Below are the code and all the weights of a small trained network. Each question names an input and a class and asks about switching units off, where a switched-off unit gives its printed mean instead of its output.

import numpy as np


def w(rows, s, z=0):
    codes = np.array(rows[::2]) - 128.0
    scale = np.full(codes.shape[1], s)
    scale[-1] = z or s
    return codes * scale


def f(y):
    return y / 2 * (1 + np.tanh(0.7978845608 * (y + 0.044715 * y**3)))


def log_softmax(a):
    a = a - a.max(-1, keepdims=True)
    return a - np.log(np.exp(a).sum(-1, keepdims=True))


def net(x, mask):
    res = np.array(x, float).reshape(1, 8) / 4 @ E
    y = f(res @ A[0][:, :-1].T + A[0][:, -1])
    res = res + np.where(mask, y, B[0][:, -1]) @ B[0][:, :-1]
    return log_softmax(res[-1] @ U[:, :-1].T + U[:, -1])


A, B = {}, {}
E = w([
[207,196,14,107],'x0',
[48,212,68,255],'x1',
[121,114,116,130],'x2',
[137,140,157,143],'x3',
[142,129,130,136],'x4',
[121,125,133,121],'x5',
[126,129,134,119],'x6',
[140,114,111,136],'x7',
],0.0048)
A[0] = w([
[190,188,76,105,35],'n1',
[130,181,105,99,3],'n2',
[86,117,131,126,56],'n3',
[149,113,147,77,134],'n4',
[64,178,106,195,67],'n5',
[81,147,104,254,79],'n6',
[162,70,130,23,86],'n7',
[178,112,129,83,22],'n8',
[152,120,150,79,172],'n9',
[124,104,119,138,223],'n10',
[104,91,120,139,118],'n11',
[205,185,75,112,146],'n12',
[143,151,94,103,63],'n13',
[182,195,131,121,183],'n14',
[98,56,201,188,70],'n15',
[194,175,80,105,74],'n16',
[125,191,76,148,24],'n17',
[96,87,123,52,178],'n18',
[192,175,81,104,63],'n19',
[143,73,124,68,107],'n20',
[138,163,97,144,25],'n21',
[111,123,160,136,82],'n22',
[136,155,171,135,149],'n23',
[200,152,84,140,210],'n24',
[88,105,95,198,65],'n25',
[110,156,84,145,100],'n26',
[87,76,189,159,93],'n27',
[185,111,160,44,77],'n28',
[56,104,149,119,41],'n29',
],0.0092,0.0049)
B[0] = w([
[130,104,169,42,148],'n1',
[223,204,230,38,91],'n2',
[187,139,162,58,96],'n3',
[141,184,150,203,176],'n4',
[247,227,169,48,187],'n5',
[243,254,188,65,225],'n6',
[227,246,221,201,227],'n7',
[234,204,229,23,118],'n8',
[108,168,147,210,207],'n9',
[30,66,126,177,223],'n10',
[77,67,243,142,126],'n11',
[23,32,169,98,227],'n12',
[86,54,209,89,109],'n13',
[5,39,43,161,207],'n14',
[78,42,186,61,180],'n15',
[54,149,203,42,161],'n16',
[213,206,218,34,134],'n17',
[166,121,80,180,215],'n18',
[68,108,218,32,153],'n19',
[178,231,155,140,176],'n20',
[172,194,228,21,102],'n21',
[70,71,221,160,112],'n22',
[14,36,177,218,151],'n23',
[20,46,171,173,254],'n24',
[178,220,197,27,136],'n25',
[146,189,214,115,140],'n26',
[75,52,173,80,174],'n27',
[214,227,230,199,200],'n28',
[164,83,157,44,113],'n29',
],0.0058,0.0033)
U = w([
[246,211,192,102,143],'0',
[49,86,84,204,194],'1',
[85,59,79,195,162],'2',
[104,49,92,134,184],'3',
[105,79,84,175,87],'4',
[82,58,115,179,83],'5',
[123,28,104,137,78],'6',
[86,2,189,13,4],'7',
],0.0049,0.0033)

Each question gives the input, the list of numbers given to net, and the class t.
The units are the neurons (one row each of A and B). Each row of codes is followed by its name. A weight is (code - 128) times the scale printed after its matrix; where a second scale follows, it is the last column's (A, B and U).
mask holds one flag per neuron, in row order. A switched-off neuron (its flag False) gives its mean, the last column of its row in B, instead of its output. The means were averaged over made-up inputs and are rounded, as every weight is.
A unit's drop is (log p(t) with every unit on - log p(t) with that unit switched off) / (log p(t) with every unit on - log p(t) with every unit switched off).
The circuit of an input: a set's keep is (log p(t) with only the set's units on - log p(t) with every unit switched off) / (log p(t) with every unit on - log p(t) with every unit switched off). Starting from the 12 units with the biggest drops (on a tie, the unit counted first), units are removed one at a time, each time the one whose removal leaves the highest keep (on an exact tie, the one counted first), for as long as the keep stays at least 0.8.
units of the circuit, in order: the units of the circuit, biggest drop first
unit that matters most: the unit with the biggest drop
top k neurons: the k neurons with the biggest drops, biggest first
drop of u: that unit's drop, to one decimal
input [-7,-8,1,-6,6,8,0,7], class 0: units of the circuit, in order -> (n7, n28)
input [-5,-8,-8,7,-3,1,-5,6], class 0: units of the circuit, in order -> (n7, n28)
input [-8,5,2,6,5,3,6,-7], class 7: unit that matters most -> n15
input [-6,7,-5,5,-5,-6,6,3], class 0: units of the circuit, in order -> (n6, n5)
input [-5,8,0,2,0,-5,7,2], class 0: top 2 neurons -> (n6, n5)
input [8,8,-2,7,5,-3,-7,-7], class 0: top 3 neurons -> (n6, n5, n17)
input [-2,-8,-7,2,3,5,-8,-6], class 0: top 2 neurons -> (n7, n28)
input [-5,8,-8,-8,-1,-8,6,1], class 0: top 2 neurons -> (n6, n5)
input [0,-8,-5,-3,-7,8,-2,8], class 0: top 2 neurons -> (n7, n28)
input [6,5,-1,-5,3,3,-5,0], class 7: drop of n14 -> 0.0
input [-6,6,-3,6,1,-5,4,2], class 0: drop of n17 -> -0.1
input [-5,6,6,-5,0,5,3,-4], class 0: drop of n25 -> 0.2
